Below are the code and all the weights of a small trained network. Each question names an input and a target symbol and asks about switching units off, where a switched-off unit gives its printed mean instead of its output.

import numpy as np


def w(rows, s, z=0):
    codes = np.array(rows[::2]) - 128.0
    scale = np.full(codes.shape[1], s)
    scale[-1] = z or s
    return codes * scale


def f(y):
    return y / 2 * (1 + np.tanh(0.7978845608 * (y + 0.044715 * y**3)))


def softmax(a):
    e = np.exp(a - a.max(-1, keepdims=True))
    return e / e.sum(-1, keepdims=True)


def log_softmax(a):
    a = a - a.max(-1, keepdims=True)
    return a - np.log(np.exp(a).sum(-1, keepdims=True))


def net(x, mask):
    ids = ['ΓΔΘΣαζλτφω'.index(c) for c in x.split()]
    T = len(ids)
    res = E[ids] + P[:T]
    q, k, v = (res @ M[0].T for M in (Q, K, V))
    z = softmax(np.where(np.tri(T) > 0, q @ k.T / 4**0.5, -1e9)) @ v
    res = res + np.where(mask[0], z, O[0][:, -1]) @ O[0][:, :-1]
    y = f(res @ A[0][:, :-1].T + A[0][:, -1])
    res = res + np.where(mask[1:17], y, B[0][:, -1]) @ B[0][:, :-1]
    return log_softmax(res[-1] @ U[:, :-1].T + U[:, -1])


Q, K, V, O, A, B = {}, {}, {}, {}, {}, {}
E = w([
[160,137,141,139],'Γ',
[80,109,168,87],'Δ',
[84,67,92,99],'Θ',
[81,54,134,133],'Σ',
[136,109,80,160],'α',
[32,159,90,109],'ζ',
[248,162,67,49],'λ',
[86,231,111,127],'τ',
[60,28,177,93],'φ',
[144,168,140,134],'ω',
],0.019)
P = w([
[231,53,129,255],'0',
[122,85,229,147],'1',
[88,99,222,126],'2',
[82,123,226,113],'3',
[184,129,144,181],'4',
[173,113,159,159],'5',
[147,68,146,171],'6',
[133,67,170,147],'7',
[154,96,180,142],'8',
[248,135,198,172],'9',
],0.0059)
Q[0] = w([
[96,120,70,252],'head 1',
[167,149,38,141],'head 1',
[244,204,44,118],'head 1',
[180,161,254,186],'head 1',
],0.0075)
K[0] = w([
[111,207,140,124],'head 1',
[254,159,228,99],'head 1',
[59,102,140,98],'head 1',
[140,91,78,183],'head 1',
],0.0089)
V[0] = w([
[103,239,58,98],'head 1',
[61,68,116,51],'head 1',
[81,87,2,172],'head 1',
[108,49,156,218],'head 1',
],0.0084)
O[0] = w([
[135,177,198,154,17],'head 1',
[60,76,80,152,214],'head 1',
[115,112,178,246,175],'head 1',
[199,112,74,197,250],'head 1',
],0.013,0.0023)
A[0] = w([
[108,129,211,188,213],'neuron 1',
[123,215,112,110,89],'neuron 2',
[138,23,44,127,198],'neuron 3',
[176,140,72,95,159],'neuron 4',
[42,171,85,147,171],'neuron 5',
[110,163,72,126,60],'neuron 6',
[68,157,132,159,77],'neuron 7',
[43,109,112,153,138],'neuron 8',
[118,91,213,197,170],'neuron 9',
[110,46,175,83,253],'neuron 10',
[116,209,78,172,163],'neuron 11',
[99,207,191,97,132],'neuron 12',
[204,75,133,94,224],'neuron 13',
[159,101,129,246,125],'neuron 14',
[109,118,77,67,215],'neuron 15',
[128,131,253,119,103],'neuron 16',
],0.012,0.0032)
B[0] = w([
[144,165,162,203,171],'neuron 1',
[199,25,92,161,145],'neuron 2',
[99,132,164,101,248],'neuron 3',
[25,146,204,145,157],'neuron 4',
[119,32,181,122,173],'neuron 5',
[94,85,121,136,137],'neuron 6',
[56,85,155,123,150],'neuron 7',
[86,161,148,100,189],'neuron 8',
[126,174,46,158,179],'neuron 9',
[212,158,120,137,183],'neuron 10',
[195,74,224,91,156],'neuron 11',
[243,122,126,98,158],'neuron 12',
[134,138,213,2,177],'neuron 13',
[72,122,80,111,195],'neuron 14',
[199,55,155,172,165],'neuron 15',
[134,198,43,96,151],'neuron 16',
],0.0059,0.014)
U = w([
[120,234,102,137,207],'Γ',
[159,242,112,104,103],'Δ',
[151,142,7,80,64],'Θ',
[160,207,75,61,95],'Σ',
[208,143,58,173,141],'α',
[102,136,203,176,54],'ζ',
[120,214,221,41,75],'λ',
[201,164,254,153,255],'τ',
[136,95,152,109,70],'φ',
[194,98,207,122,140],'ω',
],0.0089,0.0031)

Each question gives the input, a string of symbols that net reads in full, and the target symbol t.
The units are the heads (4 rows each of Q, K, V and O) and the neurons (one row each of A and B). Each row of codes is followed by its name. A weight is (code - 128) times the scale printed after its matrix; where a second scale follows, it is the last column's (O, A, B and U).
mask holds one flag per unit, heads first, then neurons. A switched-off unit (its flag False) gives its mean, the last column of its rows in O or B, instead of its output. The means were averaged over made-up inputs and are rounded, as every weight is.
A unit's drop is (log p(t) with every unit on - log p(t) with that unit switched off) / (log p(t) with every unit on - log p(t) with every unit switched off).
The circuit of an input: a set's keep is (log p(t) with only the set's units on - log p(t) with every unit switched off) / (log p(t) with every unit on - log p(t) with every unit switched off). Starting from the 12 units with the biggest drops (on a tie, the unit counted first), units are removed one at a time, each time the one whose removal leaves the highest keep (on an exact tie, the one counted first), for as long as the keep stays at least 0.8.
units of the circuit, in order: the units of the circuit, biggest drop first
unit that matters most: the unit with the biggest drop
top k neurons: the k neurons with the biggest drops, biggest first
drop when u is switched off: that unit's drop, to one decimal
input ζ ζ α, target Γ: units of the circuit, in order : (head 1; neuron 9; neuron 14; neuron 15)
input φ Σ Σ λ Σ φ Γ φ ζ, target φ: units of the circuit, in order : (head 1; neuron 5; neuron 15)
input Θ ζ α τ, target τ: units of the circuit, in order : (neuron 11; head 1)
input τ ζ ω Δ, target Δ: unit that matters most : neuron 16
input Γ Σ τ, target τ: units of the circuit, in order : (neuron 11; neuron 14)
input φ ζ Θ Θ α λ φ φ λ, target φ: units of the circuit, in order : (head 1; neuron 4; neuron 15; neuron 3)
input Θ Σ ω φ λ, target ω: units of the circuit, in order : (neuron 15; head 1; neuron 13; neuron 4)
input λ λ Δ, target Σ: top 2 neurons : (neuron 16; neuron 12)
input ζ α λ τ Σ ω φ ζ Δ λ, target λ: top 3 neurons : (neuron 13; neuron 4; neuron 3)
input ω ω ω α τ, target ω: top 2 neurons : (neuron 2; neuron 11)
input φ Σ ζ φ ω Δ ζ, target φ: top 2 neurons : (neuron 5; neuron 1)
input ζ Θ ω, target Γ: drop when neuron 2 is switched off : 0.1
input ζ Σ ω Δ, target Γ: drop when head 1 is switched off : 0.3
input α Θ ω, target α: unit that matters most : head 1
input Δ ζ Σ α Γ Δ ζ ζ, target ζ: drop when head 1 is switched off : 0.2
input λ ω α τ τ φ φ Σ λ, target φ: top 2 neurons : (neuron 15; neuron 4)
